Below are the code and all the weights of a small trained network. Each question names an input and a target symbol and asks about switching units off, where a switched-off unit gives its printed mean instead of its output.

import numpy as np


def w(rows, s, z=0):
    codes = np.array(rows[::2]) - 128.0
    scale = np.full(codes.shape[1], s)
    scale[-1] = z or s
    return codes * scale


def f(y):
    return np.maximum(y, 0)


def softmax(a):
    e = np.exp(a - a.max(-1, keepdims=True))
    return e / e.sum(-1, keepdims=True)


def log_softmax(a):
    a = a - a.max(-1, keepdims=True)
    return a - np.log(np.exp(a).sum(-1, keepdims=True))


def net(x, mask):
    ids = ['ΔΛΞΠΣβεζθτφω'.index(c) for c in x.split()]
    T = len(ids)
    res = E[ids] + P[:T]
    u = 0
    for l in range(2):
        q, k, v = (res @ M[l].T for M in (Q, K, V))
        z = softmax(np.where(np.tri(T) > 0, q @ k.T / 2**0.5, -1e9)) @ v
        res = res + np.where(mask[u], z, O[l][:, -1]) @ O[l][:, :-1]
        u += 1
        y = f(res @ A[l][:, :-1].T + A[l][:, -1])
        res = res + np.where(mask[u : u + 8], y, B[l][:, -1]) @ B[l][:, :-1]
        u += 8
    return log_softmax(res[-1] @ U[:, :-1].T + U[:, -1])


Q, K, V, O, A, B = {}, {}, {}, {}, {}, {}
E = w([
[124,47,162,147,153,204,122,155,195],'Δ',
[127,151,100,222,160,183,197,171,147],'Λ',
[129,114,90,46,81,139,58,92,175],'Ξ',
[31,71,100,162,86,132,110,182,138],'Π',
[24,167,119,127,162,182,57,93,88],'Σ',
[105,79,126,117,153,162,164,20,215],'β',
[152,169,61,96,79,97,205,108,162],'ε',
[125,147,134,93,247,91,175,99,103],'ζ',
[84,190,170,89,144,156,136,133,215],'θ',
[131,91,169,131,79,138,212,187,145],'τ',
[146,139,41,105,208,129,90,140,168],'φ',
[166,6,133,96,144,110,148,46,77],'ω',
],0.016)
P = w([
[182,173,136,246,2,106,54,97,131],'0',
[103,45,34,88,123,199,253,146,158],'1',
[126,56,35,78,117,196,239,138,140],'2',
[108,38,26,90,107,202,234,150,150],'3',
[120,51,18,101,141,192,239,141,159],'4',
[110,50,31,98,135,185,233,136,132],'5',
[130,42,33,82,109,185,232,143,158],'6',
[116,40,26,74,132,179,223,140,151],'7',
[118,25,11,82,121,195,239,151,158],'8',
[117,63,34,79,108,185,236,119,148],'9',
],0.0042)
Q[0] = w([
[45,12,65,24,174,218,206,129,188],'L0H1',
[142,129,122,61,170,185,182,105,137],'L0H1',
],0.011)
K[0] = w([
[133,147,229,242,91,32,2,84,151],'L0H1',
[180,205,138,171,49,94,121,118,132],'L0H1',
],0.0096)
V[0] = w([
[99,228,97,51,56,54,173,106,118],'L0H1',
[209,125,79,139,36,144,3,170,21],'L0H1',
],0.005)
O[0] = w([
[66,113,58,242,137,2,148,108,140,253],'L0H1',
[190,127,124,82,116,18,32,177,148,67],'L0H1',
],0.0073,0.00069)
A[0] = w([
[73,125,130,66,113,116,190,164,69,101],'L0N1',
[37,192,190,118,193,45,185,163,177,127],'L0N2',
[151,130,128,48,164,157,135,220,1,1],'L0N3',
[183,53,187,206,139,118,77,172,111,122],'L0N4',
[98,191,118,59,172,164,138,166,80,121],'L0N5',
[52,137,181,45,208,117,142,114,117,20],'L0N6',
[80,138,160,140,163,99,88,92,207,138],'L0N7',
[203,170,133,208,102,142,68,100,156,239],'L0N8',
],0.0069,0.0035)
B[0] = w([
[168,98,147,213,127,125,123,104,110,228],'L0N1',
[199,143,77,116,81,183,77,205,64,251],'L0N2',
[73,120,161,140,89,177,25,254,127,150],'L0N3',
[100,99,95,49,131,115,160,177,192,163],'L0N4',
[164,103,93,181,144,167,92,136,163,230],'L0N5',
[188,94,169,145,88,154,152,101,58,203],'L0N6',
[154,154,85,115,95,194,139,148,79,236],'L0N7',
[82,82,151,98,237,140,176,164,128,175],'L0N8',
],0.0069,0.0027)
Q[1] = w([
[143,50,2,100,91,218,136,178,140],'L1H1',
[127,225,236,136,145,5,111,67,131],'L1H1',
],0.013)
K[1] = w([
[89,190,238,118,162,4,60,134,154],'L1H1',
[147,78,11,94,86,229,147,164,75],'L1H1',
],0.012)
V[1] = w([
[255,95,107,103,165,94,240,61,96],'L1H1',
[175,216,88,141,226,101,52,108,91],'L1H1',
],0.0066)
O[1] = w([
[202,24,37,132,68,196,140,126,104,145],'L1H1',
[102,124,58,1,161,182,198,148,64,8],'L1H1',
],0.0095,0.0012)
A[1] = w([
[87,10,205,88,117,86,118,38,52,84],'L1N1',
[157,89,14,108,75,169,160,170,77,1],'L1N2',
[148,111,187,175,57,98,245,255,97,57],'L1N3',
[182,83,70,172,97,214,131,119,117,10],'L1N4',
[97,81,94,25,98,145,166,165,134,69],'L1N5',
[220,99,147,227,103,143,46,99,167,35],'L1N6',
[53,147,137,21,176,109,174,148,116,13],'L1N7',
[119,186,200,147,148,62,108,113,146,34],'L1N8',
],0.0071,0.0093)
B[1] = w([
[146,247,218,225,213,77,56,153,210,154],'L1N1',
[54,194,214,167,64,115,84,187,92,253],'L1N2',
[26,119,185,1,196,64,136,94,145,182],'L1N3',
[52,132,173,69,175,78,67,45,197,233],'L1N4',
[230,181,100,198,193,94,83,78,82,224],'L1N5',
[123,221,51,26,104,89,218,106,49,221],'L1N6',
[106,2,212,121,22,93,176,117,127,178],'L1N7',
[225,59,116,145,162,118,139,47,38,142],'L1N8',
],0.0073,0.0069)
U = w([
[56,184,114,119,135,143,72,59,77,36],'Δ',
[205,10,142,162,103,198,124,190,230,255],'Λ',
[72,202,95,187,196,154,203,162,181,99],'Ξ',
[170,232,176,108,67,180,102,193,200,134],'Π',
[143,82,91,113,133,163,162,4,182,97],'Σ',
[95,44,82,225,50,80,93,184,152,202],'β',
[181,120,160,166,135,75,79,104,159,122],'ε',
[131,150,2,58,226,73,81,177,209,136],'ζ',
[156,188,67,164,50,50,189,101,149,123],'θ',
[206,80,99,129,139,129,158,141,31,208],'τ',
[93,123,152,53,125,83,148,128,143,63],'φ',
[155,95,102,43,52,89,23,90,184,90],'ω',
],0.0063,0.0053)

Each question gives the input, a string of symbols that net reads in full, and the target symbol t.
The units are the heads (2 rows each of Q, K, V and O) and the neurons (one row each of A and B). Each row of codes is followed by its name. A weight is (code - 128) times the scale printed after its matrix; where a second scale follows, it is the last column's (O, A, B and U).
mask holds one flag per unit, layer by layer, with each layer's heads first. A switched-off unit (its flag False) gives its mean, the last column of its rows in O or B, instead of its output. The means were averaged over made-up inputs and are rounded, as every weight is.
A unit's drop is (log p(t) with every unit on - log p(t) with that unit switched off) / (log p(t) with every unit on - log p(t) with every unit switched off).
The circuit of an input: a set's keep is (log p(t) with only the set's units on - log p(t) with every unit switched off) / (log p(t) with every unit on - log p(t) with every unit switched off). Starting from the 12 units with the biggest drops (on a tie, the unit counted first), units are removed one at a time, each time the one whose removal leaves the highest keep (on an exact tie, the one counted first), for as long as the keep stays at least 0.8.
circuit, biggest first: the units of the circuit, biggest drop first
unit that matters most: the unit with the biggest drop
k most important neurons: the k neurons with the biggest drops, biggest first
k most important neurons of layer l: the k neurons of layer l with the biggest drops, biggest first
input τ Δ ω ε Λ Σ ω θ τ Π, target θ: 2 most important neurons	[L1N6, L0N4]
input τ ζ τ θ φ θ, target θ: most important neuron	[L1N6]
input Ξ Ξ ζ Δ τ ε, target ζ: circuit, biggest first	[L0H1, L1H1]
input φ φ Λ φ Π, target τ: circuit, biggest first	[L1H1, L1N5]
input Λ Δ θ Π φ Λ Σ Σ φ, target Λ: 2 most important neurons	[L1N6, L0N5]
input θ Π ζ θ φ Δ, target Ξ: 3 most important neurons	[L0N2, L1N7, L0N6]
input τ ζ φ Λ φ, target θ: circuit, biggest first	[L1H1, L1N6, L0N2]
input Σ ω ε Δ θ ζ τ θ β, target φ: circuit, biggest first	[L1H1, L1N7, L0N2]
input Π τ τ, target ε: circuit, biggest first	[L1H1, L1N8]
input Π φ Π θ, target ε: circuit, biggest first	[L1H1, L1N8, L0N2]
input β Σ φ Δ, target Σ: circuit, biggest first	[L0H1, L1H1, L1N6, L1N4]
input Π θ θ Λ Δ Σ τ, target ε: 3 most important neurons	[L0N2, L1N8, L1N6]
input ω φ ζ ε φ, target ω: 3 most important neurons	[L1N4, L0N2, L1N2]
input Δ θ τ Ξ ζ Λ ζ ω Ξ θ, target Π: circuit, biggest first	[L0H1]
input φ τ τ φ Ξ ζ β φ, target τ: 3 most important neurons	[L1N7, L1N4, L1N5]
input Λ φ Λ, target Λ: circuit, biggest first	[L1N6, L0H1]
input ω Ξ Δ φ, target ω: 2 most important neurons	[L1N4, L1N2]
input β β ω Σ, target Σ: 2 most important neurons	[L1N2, L0N5]
input β τ β φ ω Π τ Δ φ ζ, target Σ: 2 most important neurons	[L1N4, L1N2]
input Λ φ τ τ β, target Λ: unit that matters most	L1N6
input Δ Ξ Δ Λ ω Σ, target Π: circuit, biggest first	[L0H1, L0N3]
input τ ε Σ θ τ ε Σ Λ ω θ, target θ: 2 most important neurons	[L1N6, L0N2]
input φ Λ ω τ ω, target ε: 3 most important neurons of layer 0	[L0N2, L0N7, L0N5]
